Here is a tiny trained network, its code and every weight. The questions are about switching its units off for an input and a class, where a switched-off unit gives its printed mean instead of its output.

import numpy as np


def w(rows, s, z=0):
    codes = np.array(rows[::2]) - 128.0
    scale = np.full(codes.shape[1], s)
    scale[-1] = z or s
    return codes * scale


def f(y):
    return np.maximum(y, 0)


def log_softmax(a):
    a = a - a.max(-1, keepdims=True)
    return a - np.log(np.exp(a).sum(-1, keepdims=True))


def net(x, mask):
    res = np.array(x, float).reshape(1, 4) / 4 @ E
    y = f(res @ A[0][:, :-1].T + A[0][:, -1])
    res = res + np.where(mask, y, B[0][:, -1]) @ B[0][:, :-1]
    return log_softmax(res[-1] @ U[:, :-1].T + U[:, -1])


A, B = {}, {}
E = w([
[40,51,27,196,143,56,103],'x0',
[2,221,121,150,96,163,211],'x1',
[100,59,234,159,8,130,99],'x2',
[121,209,41,42,35,74,62],'x3',
],0.01)
A[0] = w([
[139,105,211,102,18,182,134,72],'N1',
[140,151,67,130,225,114,183,112],'N2',
[127,35,137,237,194,187,184,106],'N3',
[110,134,93,55,80,134,83,84],'N4',
[66,230,171,141,115,134,227,88],'N5',
[124,149,82,120,216,98,136,121],'N6',
[130,128,102,116,154,151,142,224],'N7',
[120,133,106,120,110,152,99,93],'N8',
[134,88,169,174,178,159,167,70],'N9',
[55,99,82,133,117,148,147,117],'N10',
[160,159,87,81,193,114,176,88],'N11',
[143,148,89,134,89,135,113,77],'N12',
[51,155,140,134,146,148,111,103],'N13',
[218,85,136,158,154,113,40,173],'N14',
[101,100,219,100,101,103,120,183],'N15',
[113,82,145,138,83,111,99,97],'N16',
[137,94,174,132,28,100,127,72],'N17',
[53,54,53,215,132,48,99,79],'N18',
[177,93,137,116,133,96,92,95],'N19',
[77,46,163,185,35,97,119,81],'N20',
[210,57,141,103,167,90,37,69],'N21',
[75,108,156,170,83,96,88,132],'N22',
[68,163,127,128,124,139,156,69],'N23',
[198,197,174,63,111,207,154,70],'N24',
[203,166,201,30,80,234,168,107],'N25',
[142,117,126,175,82,140,120,92],'N26',
[112,66,173,136,50,135,140,64],'N27',
[155,56,100,121,134,96,84,82],'N28',
[78,59,66,178,127,53,124,79],'N29',
[127,171,57,47,35,79,70,109],'N30',
[248,52,142,111,137,72,85,78],'N31',
[49,173,119,189,115,185,184,82],'N32',
[106,181,93,41,47,91,57,72],'N33',
[165,160,197,91,148,159,156,60],'N34',
[120,96,201,159,211,202,197,105],'N35',
[70,141,126,160,76,144,209,104],'N36',
[112,102,145,160,84,107,102,87],'N37',
[137,177,70,96,212,155,167,81],'N38',
[111,118,132,102,131,118,150,252],'N39',
[156,153,77,92,220,94,157,57],'N40',
[33,185,115,178,72,140,195,123],'N41',
],0.013,0.016)
B[0] = w([
[139,100,31,138,166,184,151,200],'N1',
[107,108,32,147,104,189,127,221],'N2',
[220,89,171,189,42,44,140,243],'N3',
[192,111,150,166,84,100,161,180],'N4',
[87,144,176,50,142,102,198,214],'N5',
[140,144,77,142,114,211,118,206],'N6',
[54,121,162,124,67,164,39,222],'N7',
[137,144,99,135,115,108,131,137],'N8',
[228,74,142,188,80,90,214,179],'N9',
[141,183,164,107,193,81,90,184],'N10',
[139,66,78,135,129,206,146,192],'N11',
[171,132,146,155,128,129,160,143],'N12',
[126,145,149,83,141,115,155,162],'N13',
[83,153,187,41,111,126,148,244],'N14',
[111,120,111,143,106,190,81,214],'N15',
[140,139,72,127,133,159,124,171],'N16',
[138,114,71,137,125,193,176,183],'N17',
[145,254,135,193,242,77,48,250],'N18',
[108,144,144,70,136,113,157,170],'N19',
[133,93,33,142,125,188,139,218],'N20',
[82,153,152,32,138,105,225,213],'N21',
[126,135,74,119,130,221,98,198],'N22',
[150,138,130,88,149,121,206,158],'N23',
[128,223,128,188,225,93,65,209],'N24',
[115,197,101,175,227,89,40,243],'N25',
[127,121,92,137,125,152,141,145],'N26',
[172,84,55,123,120,195,167,177],'N27',
[102,189,181,59,165,108,160,179],'N28',
[141,204,129,183,223,102,64,217],'N29',
[187,74,207,219,40,72,169,252],'N30',
[88,145,160,46,147,104,214,219],'N31',
[111,157,158,55,140,114,187,197],'N32',
[243,77,136,178,81,61,191,225],'N33',
[179,189,112,148,175,93,99,169],'N34',
[215,92,171,183,56,71,153,221],'N35',
[110,142,134,62,127,123,164,191],'N36',
[142,89,67,138,141,162,130,162],'N37',
[156,101,58,118,117,188,131,207],'N38',
[61,90,184,117,73,152,14,245],'N39',
[157,72,38,132,143,212,217,191],'N40',
[97,133,185,22,136,116,183,233],'N41',
],0.01,0.017)
U = w([
[187,132,135,180,50,72,166,115],'0',
[111,165,136,12,157,121,184,109],'1',
[142,188,98,168,250,105,91,139],'2',
[147,134,29,125,128,237,158,96],'3',
[46,130,178,109,17,163,7,250],'4',
[81,67,104,143,128,68,125,114],'5',
[89,60,118,175,188,87,175,108],'6',
],0.013,0.018)

Each question gives the input, the list of numbers given to net, and the class t.
The units are the neurons (one row each of A and B). Each row of codes is followed by its name. A weight is (code - 128) times the scale printed after its matrix; where a second scale follows, it is the last column's (A, B and U).
mask holds one flag per neuron, in row order. A switched-off neuron (its flag False) gives its mean, the last column of its row in B, instead of its output. The means were averaged over made-up inputs and are rounded, as every weight is.
A unit's drop is (log p(t) with every unit on - log p(t) with that unit switched off) / (log p(t) with every unit on - log p(t) with every unit switched off).
The circuit of an input: a set's keep is (log p(t) with only the set's units on - log p(t) with every unit switched off) / (log p(t) with every unit on - log p(t) with every unit switched off). Starting from the 12 units with the biggest drops (on a tie, the unit counted first), units are removed one at a time, each time the one whose removal leaves the highest keep (on an exact tie, the one counted first), for as long as the keep stays at least 0.8.
circuit, biggest first: the units of the circuit, biggest drop first
unit that matters most: the unit with the biggest drop
top k neurons: the k neurons with the biggest drops, biggest first
drop of u: that unit's drop, to one decimal
input [-1,-6,-7,-2], class 3: top 2 neurons -> (N40 N2)
input [3,1,-1,-3], class 4: unit that matters most -> N33
input [-6,5,-5,6], class 0: top 2 neurons -> (N30 N33)
input [0,-8,-7,-8], class 0: top 2 neurons -> (N3 N35)
input [8,-2,-1,7], class 2: top 3 neurons -> (N18 N29 N3)
input [-1,-7,5,-6], class 1: top 3 neurons -> (N31 N21 N14)
input [-7,3,-8,7], class 3: top 2 neurons -> (N38 N11)
input [6,8,6,-7], class 1: top 2 neurons -> (N41 N32)
input [-7,1,8,-3], class 3: top 2 neurons -> (N1 N18)
input [-8,4,0,8], class 0: top 4 neurons -> (N30 N33 N18 N4)
input [7,7,-1,-7], class 0: top 3 neurons -> (N3 N35 N9)
input [4,7,-6,3], class 1: drop of N41 -> 0.2
input [8,-6,7,0], class 2: drop of N29 -> 0.6
input [7,5,-3,8], class 0: circuit, biggest first -> (N30)
input [-8,3,1,5], class 2: drop of N25 -> 0.4
